Here is a tiny trained network, its code and every weight. The questions are about switching its units off for an input and a class, where a switched-off unit gives its printed mean instead of its output.

import numpy as np


def w(rows, s, z=0):
    codes = np.array(rows[::2]) - 128.0
    scale = np.full(codes.shape[1], s)
    scale[-1] = z or s
    return codes * scale


def norm(h):
    return h / np.sqrt((h * h).mean(-1, keepdims=True) + 1e-5)


def f(y):
    return y / 2 * (1 + np.tanh(0.7978845608 * (y + 0.044715 * y**3)))


def log_softmax(a):
    a = a - a.max(-1, keepdims=True)
    return a - np.log(np.exp(a).sum(-1, keepdims=True))


def net(x, mask):
    res = np.array(x, float).reshape(1, 3) / 4 @ E
    u = 0
    for l in range(3):
        y = f(norm(res) @ A[l][:, :-1].T + A[l][:, -1])
        res = res + np.where(mask[u : u + 7], y, B[l][:, -1]) @ B[l][:, :-1]
        u += 7
    return log_softmax(norm(res)[-1] @ U[:, :-1].T + U[:, -1])


A, B = {}, {}
E = w([
[71,38,157,158,140,118,111,208,99,130,120],'x0',
[189,145,138,138,129,164,113,167,120,163,159],'x1',
[124,151,111,141,119,205,105,114,9,75,90],'x2',
],0.011)
A[0] = w([
[177,132,119,137,2,174,149,162,116,221,170,25],'0.n1',
[66,171,127,110,149,155,109,56,178,169,141,138],'0.n2',
[157,179,127,102,122,172,175,169,151,60,99,173],'0.n3',
[129,105,170,140,96,136,129,104,105,123,195,2],'0.n4',
[97,111,121,151,176,142,94,159,136,104,133,250],'0.n5',
[120,108,144,65,79,99,109,139,139,159,143,162],'0.n6',
[178,111,95,72,154,142,179,176,87,176,135,28],'0.n7',
],0.0068,0.0046)
B[0] = w([
[123,159,117,143,169,52,140,158,86,2,81,171],'0.n1',
[109,146,153,127,124,89,231,159,81,133,154,208],'0.n2',
[113,107,120,129,130,106,96,73,35,190,149,202],'0.n3',
[160,95,91,135,121,33,48,93,186,44,113,89],'0.n4',
[146,158,93,118,113,147,185,70,71,209,144,254],'0.n5',
[94,157,124,144,185,130,138,30,117,159,162,185],'0.n6',
[118,172,93,184,181,123,133,137,193,87,116,119],'0.n7',
],0.007,0.0039)
A[1] = w([
[224,82,215,164,177,186,151,174,123,99,161,46],'1.n1',
[188,168,122,161,122,132,1,213,158,125,171,5],'1.n2',
[99,148,141,142,161,105,164,154,76,185,190,73],'1.n3',
[132,118,139,72,77,70,134,155,209,148,166,111],'1.n4',
[117,44,144,124,112,127,60,188,121,145,157,2],'1.n5',
[95,105,99,87,162,88,136,142,171,25,95,50],'1.n6',
[99,167,165,201,147,103,99,193,148,56,88,137],'1.n7',
],0.0087,0.0038)
B[1] = w([
[136,117,33,134,157,64,87,95,118,41,171,176],'1.n1',
[224,179,90,196,245,64,191,141,119,149,155,152],'1.n2',
[129,166,160,66,181,90,153,127,101,143,81,248],'1.n3',
[122,125,102,219,106,239,2,139,87,137,104,253],'1.n4',
[151,51,120,83,118,119,216,84,109,212,137,164],'1.n5',
[102,134,177,174,139,136,128,103,137,100,67,127],'1.n6',
[127,145,114,58,215,135,171,83,152,193,97,123],'1.n7',
],0.0084,0.0049)
A[2] = w([
[122,41,132,124,137,116,175,205,109,142,155,80],'2.n1',
[138,157,142,80,173,137,113,121,80,121,68,174],'2.n2',
[199,165,113,88,66,137,153,100,155,131,181,91],'2.n3',
[187,134,131,140,165,117,151,192,135,89,152,2],'2.n4',
[155,175,155,115,85,121,146,100,164,128,144,8],'2.n5',
[126,118,137,127,159,77,89,177,254,175,164,67],'2.n6',
[33,90,122,148,102,49,140,73,144,57,85,37],'2.n7',
],0.011,0.0035)
B[2] = w([
[134,185,128,30,129,63,145,16,138,115,67,189],'2.n1',
[105,107,155,162,114,130,118,175,247,149,152,254],'2.n2',
[78,31,128,50,177,32,158,113,87,114,64,199],'2.n3',
[166,143,119,165,171,116,175,141,157,78,201,147],'2.n4',
[111,116,108,115,127,128,132,95,96,177,114,156],'2.n5',
[89,137,130,152,62,221,108,163,99,47,123,192],'2.n6',
[249,156,85,140,188,105,124,160,133,103,201,203],'2.n7',
],0.011,0.0075)
U = w([
[85,114,118,40,144,79,154,69,105,158,66,157],'0',
[85,132,111,179,48,250,69,139,103,103,107,172],'1',
[206,144,76,147,206,103,140,148,145,87,202,133],'2',
[89,129,190,152,121,126,159,189,231,169,156,142],'3',
[174,103,171,126,76,125,148,155,151,116,122,3],'4',
],0.02,0.005)

Each question gives the input, the list of numbers given to net, and the class t.
The units are the neurons (one row each of A and B). Each row of codes is followed by its name. A weight is (code - 128) times the scale printed after its matrix; where a second scale follows, it is the last column's (A, B and U).
mask holds one flag per neuron, layer by layer. A switched-off neuron (its flag False) gives its mean, the last column of its row in B, instead of its output. The means were averaged over made-up inputs and are rounded, as every weight is.
A unit's drop is (log p(t) with every unit on - log p(t) with that unit switched off) / (log p(t) with every unit on - log p(t) with every unit switched off).
unit that matters most: the unit with the biggest drop
k most important neurons: the k neurons with the biggest drops, biggest first
k most important neurons of layer l: the k neurons of layer l with the biggest drops, biggest first
drop of u: that unit's drop, to one decimal
input [-4,-2,-7], class 1: unit that matters most => 1.n4
input [-3,-4,4], class 1: 2 most important neurons => (1.n3, 1.n1)
input [-3,0,3], class 3: 3 most important neurons => (2.n2, 0.n3, 1.n4)
input [-5,-6,-6], class 1: 2 most important neurons => (1.n4, 0.n5)
input [6,0,5], class 0: 2 most important neurons => (2.n1, 1.n4)
input [1,-3,-3], class 3: 2 most important neurons => (1.n3, 0.n6)
input [6,-7,0], class 2: 2 most important neurons of layer 2 => (2.n7, 2.n3)
input [-3,-1,0], class 3: 2 most important neurons of layer 0 => (0.n2, 0.n5)
input [-6,4,-8], class 1: 2 most important neurons => (2.n6, 1.n4)
input [2,3,2], class 3: 3 most important neurons => (0.n5, 2.n2, 1.n4)
input [-3,3,2], class 3: 2 most important neurons => (2.n2, 0.n3)
input [4,0,-4], class 0: 4 most important neurons => (1.n5, 2.n1, 1.n3, 2.n2)
input [-4,3,1], class 0: 2 most important neurons => (2.n3, 1.n4)
input [3,0,2], class 3: 2 most important neurons of layer 2 => (2.n2, 2.n3)
input [4,4,-2], class 0: unit that matters most => 1.n5
input [6,-6,6], class 0: 2 most important neurons of layer 1 => (1.n4, 1.n1)
input [-3,3,-2], class 3: 2 most important neurons of layer 2 => (2.n2, 2.n1)
input [-5,2,5], class 0: 3 most important neurons => (1.n4, 2.n3, 2.n6)
input [1,-5,5], class 1: 3 most important neurons => (1.n1, 1.n3, 0.n1)
input [4,-5,4], class 2: 3 most important neurons => (1.n4, 2.n7, 2.n3)
input [1,8,7], class 2: 2 most important neurons of layer 2 => (2.n6, 2.n4)
input [5,4,-8], class 1: unit that matters most => 2.n6
input [1,4,-4], class 1: 2 most important neurons of layer 2 => (2.n6, 2.n7)
input [-3,-2,3], class 3: 2 most important neurons of layer 0 => (0.n3, 0.n5)
input [1,-7,2], class 2: drop of 2.n7 => 0.7
input [2,0,2], class 3: drop of 0.n5 => 1.0
